Here is a tiny trained network, its code and every weight. The questions are about switching its units off for an input and a class, where a switched-off unit gives its printed mean instead of its output.

import numpy as np


def w(rows, s, z=0):
    codes = np.array(rows[::2]) - 128.0
    scale = np.full(codes.shape[1], s)
    scale[-1] = z or s
    return codes * scale


def norm(h):
    return h / np.sqrt((h * h).mean(-1, keepdims=True) + 1e-5)


def f(y):
    return y / 2 * (1 + np.tanh(0.7978845608 * (y + 0.044715 * y**3)))


def log_softmax(a):
    a = a - a.max(-1, keepdims=True)
    return a - np.log(np.exp(a).sum(-1, keepdims=True))


def net(x, mask):
    res = np.array(x, float).reshape(1, 4) / 4 @ E
    u = 0
    for l in range(2):
        y = f(norm(res) @ A[l][:, :-1].T + A[l][:, -1])
        res = res + np.where(mask[u : u + 12], y, B[l][:, -1]) @ B[l][:, :-1]
        u += 12
    return log_softmax(norm(res)[-1] @ U[:, :-1].T + U[:, -1])


A, B = {}, {}
E = w([
[112,175,102,84,111,165,97,122,194,146],'x0',
[132,134,130,131,127,130,131,128,129,122],'x1',
[157,169,133,4,125,78,125,138,117,115],'x2',
[54,144,182,100,105,143,131,93,75,72],'x3',
],0.013)
A[0] = w([
[55,178,150,111,127,166,82,137,120,99,3],'L0N1',
[97,76,111,182,124,131,100,158,156,166,102],'L0N2',
[169,88,121,129,166,150,130,158,109,128,66],'L0N3',
[72,137,120,173,132,195,37,167,187,134,1],'L0N4',
[98,136,168,160,110,158,136,101,147,120,28],'L0N5',
[176,102,146,87,201,109,181,132,86,128,46],'L0N6',
[46,143,200,36,104,174,158,52,61,63,11],'L0N7',
[121,109,113,112,165,168,158,160,121,108,56],'L0N8',
[2,122,204,170,81,234,105,85,82,81,79],'L0N9',
[128,122,107,240,115,198,134,144,154,155,148],'L0N10',
[126,138,156,123,119,167,87,122,120,121,35],'L0N11',
[183,133,101,76,92,91,154,155,97,152,63],'L0N12',
],0.0086,0.0062)
B[0] = w([
[135,192,48,126,52,170,116,44,115,140,151],'L0N1',
[114,144,156,116,102,123,113,129,104,53,177],'L0N2',
[112,151,130,107,67,131,165,68,87,75,133],'L0N3',
[251,179,97,167,81,175,128,91,167,175,162],'L0N4',
[151,109,71,106,115,117,150,83,132,224,133],'L0N5',
[192,121,91,171,2,132,170,59,85,120,159],'L0N6',
[153,136,133,207,107,97,22,190,132,120,239],'L0N7',
[132,56,150,119,90,128,105,89,121,177,110],'L0N8',
[103,79,118,76,214,149,235,66,133,115,255],'L0N9',
[135,139,154,138,102,87,34,157,112,114,247],'L0N10',
[186,199,122,85,92,134,134,110,117,202,118],'L0N11',
[148,124,78,144,129,149,167,125,119,216,175],'L0N12',
],0.0094,0.0081)
A[1] = w([
[119,204,118,83,114,168,31,152,183,136,167],'L1N1',
[66,179,182,67,63,82,105,128,74,73,73],'L1N2',
[111,143,115,140,91,163,185,71,147,150,3],'L1N3',
[64,154,85,132,98,200,110,81,189,117,93],'L1N4',
[138,71,125,139,177,49,250,177,87,143,79],'L1N5',
[81,162,149,146,113,110,60,156,173,119,145],'L1N6',
[165,117,176,146,151,32,89,187,101,91,53],'L1N7',
[109,161,91,55,156,200,138,136,205,151,76],'L1N8',
[183,128,133,195,120,155,131,83,152,143,124],'L1N9',
[166,108,60,81,137,114,204,188,119,143,101],'L1N10',
[119,119,201,161,86,82,113,193,38,92,62],'L1N11',
[92,147,147,67,204,183,184,186,187,192,28],'L1N12',
],0.011,0.0055)
B[1] = w([
[68,136,198,99,162,177,93,144,212,25,250],'L1N1',
[171,95,143,183,58,163,69,193,145,188,184],'L1N2',
[196,124,59,121,86,120,185,83,82,207,139],'L1N3',
[213,174,82,86,72,125,157,143,90,198,173],'L1N4',
[64,161,193,84,85,249,81,73,201,96,194],'L1N5',
[122,165,176,52,68,179,160,87,153,156,195],'L1N6',
[173,90,62,167,157,67,177,116,61,211,202],'L1N7',
[125,51,100,208,183,28,161,125,64,143,183],'L1N8',
[98,147,151,79,78,121,126,170,86,147,175],'L1N9',
[104,154,83,118,124,129,177,61,87,133,180],'L1N10',
[145,112,48,143,189,42,154,189,94,181,211],'L1N11',
[190,148,73,178,208,9,166,149,154,59,144],'L1N12',
],0.011)
U = w([
[196,50,70,213,103,30,103,206,35,211,200],'0',
[193,192,46,54,41,196,212,6,60,202,175],'1',
[164,185,214,57,49,197,47,186,210,112,248],'2',
[138,147,55,100,230,16,197,99,183,44,4],'3',
[37,45,221,152,206,183,181,44,96,50,23],'4',
],0.019,0.004)

Each question gives the input, the list of numbers given to net, and the class t.
The units are the neurons (one row each of A and B). Each row of codes is followed by its name. A weight is (code - 128) times the scale printed after its matrix; where a second scale follows, it is the last column's (A, B and U).
mask holds one flag per neuron, layer by layer. A switched-off neuron (its flag False) gives its mean, the last column of its row in B, instead of its output. The means were averaged over made-up inputs and are rounded, as every weight is.
A unit's drop is (log p(t) with every unit on - log p(t) with that unit switched off) / (log p(t) with every unit on - log p(t) with every unit switched off).
unit that matters most: the unit with the biggest drop
top k neurons: the k neurons with the biggest drops, biggest first
top k neurons in layer l: the k neurons of layer l with the biggest drops, biggest first
drop of u: that unit's drop, to one decimal
input [1,8,6,-6], class 3: unit that matters most -> L1N12
input [1,0,8,-6], class 3: top 4 neurons -> L1N12, L1N6, L1N4, L1N8
input [1,1,6,2], class 2: top 2 neurons in layer 1 -> L1N1, L1N8
input [1,3,-5,8], class 1: top 4 neurons -> L0N1, L0N9, L1N1, L1N4
input [1,-8,-3,3], class 1: top 2 neurons -> L0N9, L0N1
input [1,6,-8,-7], class 2: top 2 neurons in layer 1 -> L1N6, L1N8
input [-7,-8,-4,1], class 4: top 2 neurons -> L0N7, L1N5
input [1,-4,4,2], class 2: top 2 neurons -> L1N1, L1N6
input [1,7,-1,-5], class 2: top 2 neurons -> L1N1, L1N6
input [-6,3,1,-4], class 1: top 2 neurons -> L0N7, L0N10
input [8,-5,-1,2], class 1: top 2 neurons -> L1N4, L0N1
input [0,-1,3,-8], class 1: top 2 neurons -> L1N10, L1N1
input [-7,1,0,3], class 4: top 3 neurons -> L0N10, L1N5, L0N9
input [5,8,-5,3], class 1: top neuron -> L0N9
input [5,0,-1,6], class 1: top 2 neurons -> L0N9, L0N1
input [-3,6,1,8], class 0: top 2 neurons -> L0N7, L1N1
input [1,-8,-1,-4], class 2: top 3 neurons in layer 1 -> L1N1, L1N6, L1N8
input [8,0,4,0], class 3: drop of L0N7 -> 0.7
input [6,5,-2,8], class 1: drop of L0N1 -> 0.3
input [-3,-6,1,5], class 0: drop of L0N7 -> 4.5
input [6,0,0,-8], class 2: unit that matters most -> L0N9
input [1,3,3,3], class 2: drop of L1N1 -> 2.5
